Each row is followed by its group, which names the range that a hidden value of the row falls in. A new part has a new value, new ranges and new names.
[  33   29 -333   64 -317 -156  -18  -51  -54  196   39  295   61 -243
 -516  175 -256   11   23  156  196   11  223 -219 -227 -321 -202  -53
   39 -360  203  -28   20 -272 -282 -116  -28  104  -56  242  414  200
  269   70] -> zz
[  43   70  135   50   12  -80  -23   54    4  -23  132  -30   75   77
    6  -53   -5  -52  -57  -29  -26 -123   11   48   71   73  208  -62
  -33   28  -26   37    6 -122  -65  -65  103   69  -25  -34 -213  -19
   34   13] -> sf
[ 142   26   80  -84   87  -23  -14 -118  -49  -82  -82  184   85  -23
 -151   88  147  -23  -70   63  144  -71   59 -133   -9  118   37  -33
  -12  -86   58  -37  173   75  102  -34   48  -86 -128  -36   20   50
  -31  -52] -> hd
[  41  -12   55   15  -57   10  -33  140   94   97  183  -47  -41   51
   20  -36  -62 -123  -81   15  -63  -74   83  126   51   10  190   -1
  -53   76   45  117  -94 -103  -34   10   39   96  -52   18 -228  -53
   55  106] -> sf
[ -30   68   74   98   37 -112  -13   59  -32  -14  101  -69  103   75
   10  -89    9   19  -29   15  -90  -74  -12   40   32  100  104   -6
  -36  -18  -49   19   39 -100  -90  -59   94   36  -19  -40 -126   32
    7  -21] -> zz
[   9  -44   41  -31   13   69   69  139    2   48   99   43  -23  -29
 -102  -73  -41    9  -16   82  -16  -32   52   51  -27  -13  -68  -43
  -75   20   -6   82  -43   20  -36  -41  -15   53  -38  -60  -73   22
  -39   39] -> Jg
[  38  -22   18  -29  -11    1   22   19   -9    5    7  109  -23  -33
 -128   49    5   27  -39   64   51  -45   42  -27  -71  -53   -1  -71
  -43  -24   30  -15   45  -36   22  -91   41   22  -59  -20   35   -3
  -13  -17] -> nq
[   2   84   61   89   24 -148  -27  -72 -101  -27   29   40  144   32
  -72  -24  -16   35  -77  -14  -26  -96  -11  -13   29  159   85    6
   -3  -81  -41  -41  171  -81  -26  -46   85  -31  -65  -27  -37   79
   64  -78] -> Rf
[ -20   24  -97   17  146  -11 -147   79  -59   -9  -77  -58 -108  178
  151  -52   15   18 -108  141  -84   44  -24  -70  -46  -76  179   33
  -45  162  -20   20    4   32  103   33  110 -102  -70 -199  -28  -67
   20   94] -> Jg
[  25  -18    5   29   19  -95   29 -145   13  -46 -163  124    6  -61
   24  179  166  -57  -87   48   30  -31   67  -11  -19  106  130   37
   24 -153  100 -131  285   30  203  -38   42 -154 -118   99  100   26
  -78 -172] -> nq
[ -23  -46   43  -40  -11    4   50   -9 -138  -17  -35  125    3    6
  -71   19  -44   10 -118  -58    3  -45    4   -6   28   21   63  -60
   -3   57   33   -5  100   53   47  -29  -28  -86 -118  -99   -8   26
   35  -32] -> hc
[  19   20   50   41  -11  -45  -13   55   35    2   61   -2  -22   37
   17   18   -8  -48  -57   28  -16  -66   36   41    1  -44  175  -56
  -31   13   16    0   11 -112    8  -70   88   42  -29  -13  -97  -46
   15   10] -> zz
[   4   44  -15   88  -17  -77  -13   85   59  -12   23    0  -54   -9
   83   49  -25 -123  -27  103   -3  -53   91   19  -13 -142  217  -77
   -5  -93   64  -34    8 -120   -6  -68   84   26   22   35  -61  -28
  -17   24] -> sf
[ -95  -82  101  -92   87    5  -27  159  -88  -94   33  -31  115   80
  -90  -62  239  138   11   62 -140  -37  -35  -31  -90  162 -179  -39
  -93   -1   99   54  -60  183 -125  -69  -14   29  -75 -107  -14   52
 -253   17] -> hc
[-32 -54 -13  37 -17  -6  72  70  85  61  10 -40 -87  34  60  20  66  -5
 -29  39 -62  30  27  81 -23 -55 117  24 -45  70  14  15  25 -82  56 -77
  56 -12 -68  25 -20 -63 -30 -53] -> zd
[  91   26  108  -24   44  -19   59  -66  -30  -44  -11  111   26   14
 -105   26   42   34  -52  -14  101  -69   -8  -42    6   23   98  -80
  -29   42  -55  -31  119  -67   67 -118   92  -17  -81  -68  -37  -23
   28  -87] -> nq
[ 151  -55  169 -268    2  141 -159   43 -193   12  171  178   73  131
 -334  -63 -112   51 -210 -120   81 -148  -21  -93   34  125   -5 -107
  -78  289   45  188 -138  109  -57   54  -29   75 -203 -285 -206  -19
  167  237] -> rd
[ 118  -95  222 -192  -41  125   94  -26  -72  -37   46  221  -18  -20
 -205   71  -17  -14 -137 -149  136 -129    9   16   54   30   79 -170
  -38  159   37   35   36   51   96  -84  -31   14 -152 -117 -126  -60
   30  -13] -> hc
[ -19  -48  -40  -19   62   19  -78  160   92   19   26  -72  -75   73
   26    1  146   34    2  184  -90   25   38    1 -131  -55   -2   16
  -94   29   72   43  -88    9    0  -50   79   52  -34  -33   -1  -59
 -140   71] -> zd
[-121  -23   24  -31  109    6   42  172 -160  -78    0  -63   62  145
  -28 -157   93  158   24   26  -98   42  -87 -100  -32  -48  -68  -67
  -60  148  -22   74  -97   79 -167  -98   19  -25  -51 -235   -8   29
  -87   38] -> rd
[  85  -20   15  -57  -59  -34   -7 -110  -80   40   -5  206   72  -60
 -237   86  -21    0 -116  -13   90  -75   67  -55  -17  113  -10   -1
   -6  -66   71   -3  157    7   41  -14  -12  -47 -156   23   56   76
   91  -36] -> Jg
[ -51  -86   27  -29  -18   38   92   71  -36   41    9   25  -54   39
  -13  -20   15   34  -70  -38  -60    7   -8   64    8   -1   49  -13
  -44  134   12   45   25   16   35  -55  -14  -43 -109  -62  -34  -28
  -11  -39] -> hd
[-27 -65  91 -16  47  31 127  54  -2  -5  -7  -1 -24  39  48 -33  97  10
 -46 -27 -56  -4 -11  81  47  72  80  -1 -45 105 -17  31  71  43  75 -58
   5 -66 -97 -58 -89 -26 -76 -89] -> hd
[ 101   11  -37  -21 -114  -31  119 -112 -112   50   -7  334   94 -234
 -367   93 -165  -55  -55   43  212  -76  158  -99  -17  -25 -119  -74
   34 -255   77  -28  185  -20  -32  -38  -83  -37  -96   78  147  187
  135  -50] -> hd
[   8   -7  -57   93    0  -84   35  -54  114   40  -94   -8  -73   -3
  154  121  113 -128  -71   70  -28   33   90   60   23    3  259   98
   18  -61   73  -59  179  -76  179   -8   71 -124  -95  118   10  -34
   -9 -103] -> Rf
[  22  -91   99 -145  100  134   14  167  -11  -29   47    3  -15   75
  -28  -65  133  -18  -43   59  -31   -2   30   -7   12   37  -12  -27
  -77  141   75  134 -114  174    0   14  -38   -8 -105 -161 -142  -22
 -123  109] -> rd
[  24   20   -1   76  -57  -50   80   54   83   54   68   21  -16  -48
  -25   24  -28  -85   -3   59   26  -28   94   48    4  -90  127  -29
  -15  -77   26    9   27 -152  -30  -81   54   43  -18   79  -46    4
   33  -23] -> zz
[ -50  -80   -2  -29   27   24   80   64  -27   32  -28    1   -6   44
   18  -26  108   -1  -52   10  -75   44   23   27   26   69   31   62
  -30   78   58   66   47   89   32    1  -36 -101 -136  -39  -21   23
  -51  -32] -> hc
[ 19  44 -44  77  42 -87 -39  52  95 -16 -25 -36 -31  28  87  57 113 -82
  -1 155 -10   2  82 -28 -48 -81 176   2 -20 -92  69 -32  34 -91  25 -59
 115  -9 -14  47  -6 -25 -57   4] -> zz
[ -67  -24   59   20   85  -22    3  159   81  -81    1 -118  -61  103
  101   -2  208   84   49  111  -94    2  -38   13 -113 -102   69  -86
  -88   55   13  -29  -71  -56  -19 -176  138   67   20  -61  -25 -109
 -210  -28] -> Rf
[  30   90   65  113  -83  -50  162   74 -104  126  288  135  226 -203
 -368 -207 -331    3   22   42   44 -137  111   80   64  132 -247  -27
  -32 -251 -120  111   54 -114 -268  -18  -73  142   26   28 -103  265
  163    1] -> zd
[ -92   99   20  149  107 -132   27  123  -27  -39   63 -182   88  162
   91 -173   80  112   62   60 -124   15  -79  -21   -2  -14   98   -4
  -55   62 -127   25  -25 -151 -163 -138  161   29   25 -107  -81    3
  -23  -40] -> zz
[ -12  -81  122  -96   23   36  112  -18 -112  -99  -93  137   13   -6
  -46   72   95  -13  -86  -83   46  -38    3  -31   50   13   84 -101
    9   51   84  -28  104  118   79  -65  -45 -115 -129 -103  -11    3
  -71  -72] -> rd
[ -59   36  206   83   23  -81  181  104  -20  -42  183  -57  205  -12
 -142 -160   77  138   98  -30  -73  -99  -49   88   19  168 -129  -72
  -79  -76 -117   33   23  -99 -218 -192   56  133   26   -8 -120   90
 -115 -140] -> Rf
[ -39    0  -26   82 -111  -91   27   86   42   55   79   -1   -6  -17
  -14   37  -34  -67  -23   23  -46  -45   81   56  -16  -82  132  -42
  -10  -73   86    7   -9 -147  -94  -83   38   57  -22   98  -28    6
   20   -1] -> sf
[  72  -16   47  -19    2   -1   59  -53   16   15  -28  101  -38   -3
  -52   64   29  -20  -79   -2   67  -33   31    6    8    4  131  -23
  -21   46   -3  -20  123  -54  120  -69   56  -48 -105  -12  -18  -36
   39  -75] -> nq
[  36  -23  165  -13  144  134   64  229   88   39  191 -118  -56   79
   99 -207   -4  -46  -29   83 -105  -48   13  184   83  101   63   11
 -119  173 -120  164 -104   46   38   24   32   72   -9 -154 -339  -57
  -84   75] -> nq
[ 172   25   47  -74   21   12 -138  -22   48   59   94   66   12   77
 -137   25   19  -42 -117   55   72  -73   61  -42  -11   78  130   28
  -60   87   27   83   -3  -69   53   18  101   49 -130  -44 -121  -44
  114  105] -> Rf
[ -65  -71   15   44  -61   19  147  106   62   61   35  -17 -117   -7
   33    9  -21   13  -15   -6  -51   14   12  119  -21 -140   98  -54
  -44   87  -16    4   -1 -121   26 -133   35   27  -33    9  -23  -74
  -19  -72] -> zd
[ 113  -24  -52  -16  -26   11  185 -189  -43   26 -191  271  -35 -159
  -40  164  -38 -232 -129  -11  216   36  172  -67  145  -46  214   42
  107 -107  106  -45  293   57  234   66  -91 -274 -184   56   72   91
  145 -105] -> rd
[ -5 -50  63 -30  75  52  18  99  20  -9  10 -13 -72  60  63 -27  69  -4
 -62  60 -63 -18   5  61  -9  19  82 -18 -67 101   0  33  10  51  92 -30
  39 -24 -63 -94 -98 -58 -90   1] -> Jg
[ 104   52    7   55   23  -45   43   73  182   43   74  -45    4   11
   29    2  130 -136   46  132   46    0  121    0   20  -39  174   32
  -33  -62   42   63  -20 -134  -34  -60  100   43  -27  103 -113  -16
  -20   13] -> sf
[  17  -28    9  -35   16   -3  -17  -12  -87   34   -7   73    5   56
  -52   -7  -12    6 -126  -16  -20  -26    9   -7   23   86   80   29
  -23   94   19   41   89   38   64   19    6  -81 -144  -84  -37   14
   66    2] -> hd
[ -11  -83  -20  -22   29   30  110   46   56   29  -62   26  -44  -14
   27   35  161  -38  -14   77  -24   58   70   24   -9   24   28   58
  -31    0   77   30   76   71   83  -27  -20  -95 -114   35   24   10
 -103  -67] -> hd
[  28  -34  -10  -49   26   59  -34   62  -58   -7  -28  133 -108  -35
  -24   46  -99  -71 -118  100   32  -51   76   -5  -35  -97   71  -86
  -27   -2   59   -7   36   70  116   16   -9  -43  -52 -106  -21  -12
   -5   71] -> hd

Part 2:
[ -56 -270 -297  -36   61  162   65  -82   17   87  120  248 -161   99
 -166  171   50   61  -29  129 -130 -184  251  -73   92 -132  -37  -20
   15   85 -138 -104   54  165 -132  -58  -73   23   13  -69 -202   82
  152   94] -> zh
[   9  -22   10   -5   99   31  -29 -132 -130   99   98  129  -40  -77
  -10   91 -125  -70  126   89  -87   45  219 -119    9 -108   27 -145
  104  119   38 -112    9  131   -1  172   -3 -118  -77  -87  -25  -85
   52  -87] -> Hj
[ 214   64  -22 -186  218  334  -77 -185  420    7 -143  180 -112  -30
  -35 -231  -39  108  367  253 -330   93  193  -40  121 -428 -284  204
  186   65   27  -76   57  227 -153    0 -202 -103  254 -170   48   46
   35    9] -> bf
[-116 -505 -679   32  216  -73 -231 -427 -527 -105   90  473 -545 -114
   45  309   97  106  255  337  -44 -122  410 -300   14   60  255 -293
  440  623  233 -215  156  618  148  204  410  -51 -284 -219 -442  -90
  459  245] -> ld
[-190  309  249  -25  -63 -152  360  299 -154   67  139 -141  178  205
 -224  106  -45 -226 -243 -213   63  201  -58   48  -84   54  -37  -57
 -377 -288 -160   80 -155 -125   86   52  -73  162  146  107  279  -10
  -63 -245] -> jf
[-283  309  282   54 -160  -43   98  197 -145  391  131 -221  317  161
   60   96 -243 -218 -203 -251    1  203   53  -17 -121  136   35 -107
 -193 -302 -125  -31 -103 -305  132  203  -32   25  -41  186  390  -90
 -146 -329] -> zb
[-282 -134 -277   34  -37  -11  104   25 -349 -249  114   18  -98  216
 -116  261  115   13  -64    8   67   -4  123   30   41  306  204 -203
  -49    9 -213   31  -63   41  128 -168  234  206  -82   22 -153    3
  175   -6] -> Rn
[-269 -357 -382    6   21   94   52  -46 -154   29  109  161  -58   65
 -103  302  107   35  -56  150  -15 -250  402  -21  149  169  166 -103
   93   40 -106  -16   40   49  -49 -135   92   96  -88   12 -374  166
  245  155] -> zh
[-248 -103  -88 -154  212 -206 -276  -55 -289  247  -88   45  -80 -172
  222   52 -192 -289  400  418  -21 -159  345 -262   60   84  111 -319
  457  209  454  -20  -19  102   91  219   85 -301  -80 -133  -65 -101
  198  145] -> jf
[ 429  164  615   -1  234  215  -49    2  198  625  276   49  341 -322
 -198  -74 -341 -346  322  218 -193   26  228  -68   60 -530 -323 -360
  -17    5  188  -29  -31  -91 -247   86 -611 -487   41 -142  177 -274
  -95 -366] -> Hj
[ 215 -428 -520   46  228  456  -92 -321  118  150  197  397 -252   72
 -205  196  343  177  211  342 -287 -173  405 -167  189 -244 -162  -82
   49  180  127   -6  138  373 -158 -312 -173  -44  193 -250 -426    3
  400  215] -> jf
[ -64 -152  -56  -58  162    6 -309 -197 -153  360   85  138  -69 -147
  267   86 -211 -181  372  328 -113 -105  347 -324  -60  -31   35 -183
  371  144  340 -194   45  125  -69  330   -1 -320  -38 -134  -72 -114
  166  118] -> zb
[-130  -91 -106  -20    9   44  -37  -16 -225 -164  -31   -2  -15   37
 -119   70 -131  -17   68   93  -38 -100  107   89  223   49  121 -371
  137  208 -241   39  -63  -61   96 -236   64  -34 -279  -33  -73 -139
  -32 -175] -> bf
[-153  157   53   95   82   80 -119   63 -193  630   93  -81  224  -16
  -83   91  -64 -230   81   76  -92  160  294  -28   89    2  -45 -477
   16   43  281  177  -13  -68  319  -81 -104 -131 -111   31  267 -259
  152 -335] -> zh
[ -19  -10   11  -11  134   11 -176 -136 -273  -31  187    9  -88   48
  186  130  -18 -170  383  231  -19  108  137 -254 -146  175   71 -208
  127  -36  230  -89  -68  118    3  153   93 -142  134 -162  -34 -174
  197   74] -> Hj
[ -17  141   -8   70    4  464 -233 -131  228  475    4  -99  253  123
  141  -48  -17   36  163   41 -305  167  284  -43  123  -64 -145  -67
   49 -184   82   67   30 -179   88 -159 -169  -97  104    3  198 -125
   19 -205] -> zb
[-422  130   82 -196   14 -331  173  167 -232 -259 -211  -83   40  -77
    0   17 -241 -150   -9   21  122   12  169   93   81  173  231  -20
  198   32 -128   -1  -98  -49  129  207  247   90 -166  102   26  164
  -63  -59] -> Rn
[ 227  109  296 -242  212  215   37   18  392 -123 -240   -4  179 -222
 -224 -287 -229  -65  322  288 -236 -137  170  182  422 -461 -225  -84
  199   93 -132  129  -70 -113 -216 -293 -393 -243   36 -144  -47   13
 -214 -167] -> jf
[ -51  -95 -157   55  106  118 -199 -193 -201  235   91  111  -37  -50
   67  121  -50  -44  210  169 -120   45  304 -149   43    6   52 -270
  200  181  166  -51   46  130  110   56   61 -128 -114  -80  -50 -161
  180  -70] -> fc
[  -3    3  150  -57  -58  127  199   43   98 -152  110    7  117   81
 -112   63 -148   -4  -75  -64  -64  -59   67   60   44  -74  -13  102
 -116 -178 -405 -119  -69 -142 -251   -2 -127   42   43   30  -72  104
 -151  -81] -> zb
[-119   46  229 -203  127 -321   14  142 -242   37    4   -7  -28  -95
   13    3 -332 -369  197  224   48 -160   34 -167  -10  -69   15 -257
  160   85  108  -79 -134  -10  -89  244  -87 -260  -32 -104   70 -109
  -64    2] -> jf
[ -33  145   52   28   44  400  -69   -7  302  567   10  -37  294   37
  -50  -42  -26   -7   72   44 -267  137  353   54  145 -172 -199  -26
   -8 -169   60   96   51 -139   53 -137 -253  -47  106   64  195   -8
   55 -237] -> bf
[  -6  204  309   -7   88 -158  108  196 -295  210  176  -86  139   -8
 -228   69 -173 -358   58   47   39   90  -13  -25    5  -72  -61 -478
 -149   27   67  102 -148  -59  108  -19 -176 -149  -44  -43  238 -285
  -15 -316] -> jf
[ -70  -76  -90   -3    4  143  146  -61   -2 -106  129  103    9   76
  -80  157   44   64  -24   -3  -57   39  221   -2   -3   39   45  124
  -58 -107 -204  -93    7   60 -115   33   43  140   86   22 -166  145
   98   21] -> fc
[-378  453  373 -173  -92  -35   -7  321   84  168 -181 -435  369  205
  202 -165 -267 -273   90  -32  -35  156   -8   61   12  204  -35   -8
    0 -448  -43  126 -200 -467  112   14  -70  -22  163  146  472  -12
 -214 -204] -> zh
[  66 -122  -64  141   14   59  -15  -90 -433  -86  381   69 -108  170
 -111  278   21  -98   80   36   21   46  -20 -138 -100  128   80 -427
 -147   74 -122  -81  -83   90    9  -83   38  -36  -66 -119  -74 -304
  131 -121] -> zb
[-106  109  -38  -41   38  320  -53   24  313  566  -25  -28  200  138
   20  -32   20  -43   32   69 -274   38  311  -64  117 -158 -218   80
  -29 -246  132   78   31 -119    2  -82 -261  -52  238   21  178   48
   60  -66] -> jf
[ 203   51  -13  -39  167  452   49  -84  452  392   -1  160  114  -21
 -259  -92   69   77  103  131 -342   64  331   57  231 -469 -333   65
  -46  -27   26   83   84   93  -89 -208 -384  -60  205  -77   49   43
   75 -156] -> zh
[-144   74  122 -116   21   82   86   49  116  -42  -80  -47  179  -45
  -12  -23 -156  -38   75   58  -69    0  240   92  118   -5   25   89
  105 -121 -168  -15  -37 -132  -91   23  -32   21   18   65  -31  155
  -58  -70] -> ld
[-142 -183 -413   55   89  341 -335 -208  -47  359  -11   78  -53  112
  100   92   98   67  239  252 -237  -41  379 -115  186   51   -4 -286
  254  138  191   66   80   62  183 -242   26  -96  -61  -88  -52 -148
  260   -5] -> Rn
[-130   17   64 -233  141 -200   -1   47  -68   25  -61   69 -119  -30
   87  -27 -208 -229  216  234  -41 -112  109 -208  -36  -99  -32    5
  189   22  145 -122  -68  103 -116  292  -41 -168  121 -115   32   29
   14  139] -> jf
[-227  -17  -71  166   22  -92  -47  -42 -534  272  366    2   11  103
   86  376   62 -220   52   13   98  187  234 -239 -231  360  198 -343
  -74  -80  245  -46  -38   88  209  216  200    6  -16   -4   20 -182
  307  -58] -> Hj
[  98 -123  -91  -98   25  286   84  -89  258 -122  -70  171  -46   30
 -224  -64 -132  164  -10   53 -231 -159  132  122  269 -349 -117   34
   61  138 -431  -89   23   13 -196 -196 -187  -18  -98  -57 -107   61
 -147 -116] -> bf
[-184 -190 -219 -110  -17  -67   41  -79 -233 -491  -22   98 -230  119
   24  114  -97   61   62   84   16 -137   39  -38   43  140  194  -24
  159  125 -329 -167  -59   86  -84   29  234   81 -119  -58 -220   54
   -5  112] -> ld
[  76 -529 -552  195  180  239 -232 -411 -419   61  378  367 -300   -7
  -36  424  265   81  268  325  -80 -112  425 -272   14  131  156 -397
  171  332  202 -106  121  406    6 -110  161  -70  -98 -222 -516 -173
  514  185] -> zb
[ 139  369  340 -147  146  352 -184   62  441  464  -98 -176  260   75
   69 -308 -158 -175  396  211 -326  178   87  -40   92 -318 -397  -39
   41 -252  203  112  -72 -185  -43 -117 -436 -261  352  -90  442 -170
  -90 -215] -> zh
[ 254  225  134 -119  249  373 -210 -125  439  559 -178   88   91 -125
  -84 -317 -162  -45  356  251 -425  129  246  -35  250 -616 -415 -124
  191  153  260   83   62   94   45  -89 -427 -322  113 -165  333 -198
  -41 -278] -> zh
[-354 -503 -318   15   -1 -322  120  -84 -655 -362  313  227 -243  -25
   35  537  -20 -110  -48  138  267 -321  308 -205 -117  455  481 -172
  148  122 -135 -259  -26  169 -147  281  391   74 -232  -31 -599  159
  270  331] -> Hj
[ 101   48  183  -74  142  176  -54  -26   57  -32   69  -27  124  -59
  -35  -31  -88 -116  347  236  -99   39  167    3   70  -58  -79 -135
   97  -55    5   18  -65  -43 -130 -100 -146 -128  124  -85  -42  -67
   53  -72] -> ld
[-171  211  249  -59  -85  125  160  168  108  -64  -61 -208  342   62
  -84  -34 -172  -52  -59  -98  -47   72  117  221  160   62   22    2
  -66 -247 -345   85 -108 -339  -22 -152  -79   88  -20  146  103   88
 -186 -257] -> ld
[-247 -287 -420   29  -23   73  -34 -117 -270 -100  117  146 -195  187
    6  263   79   82  -11   81  -24 -112  218  -94   20  214  178 -118
   89   93 -154 -107   22  121   35  -50  219  117 -102  -19 -230   24
  209  114] -> bf
[ 128 -410 -202  -48  258   61 -176 -191 -177  205  234  348 -250 -153
  -93  183  -71 -138  355  454  -92 -291  319 -250   35 -197  -40 -345
  267  345  200 -170   63  315 -204   66 -131 -297  -62 -239 -310 -131
  292  160] -> Rn
[-235 -324 -457   58   15 -118  226  -50 -444 -187  173  256 -245  111
 -276  391  181   42 -236    0   70 -144  234  -48   93  142  226 -209
  -75  218 -161  -16   16  260   96  -81  226  204 -176  -33 -359   62
  252   76] -> jf
[-331 -250 -279   55  148 -230 -101 -162 -550  217  197  207 -122 -188
  152  386   18 -169  166  228  121    9  529 -275 -151  327  318 -207
  295  191  402 -133   83  305  150  423  367  -19 -137   -7 -294   45
  461  183] -> fc
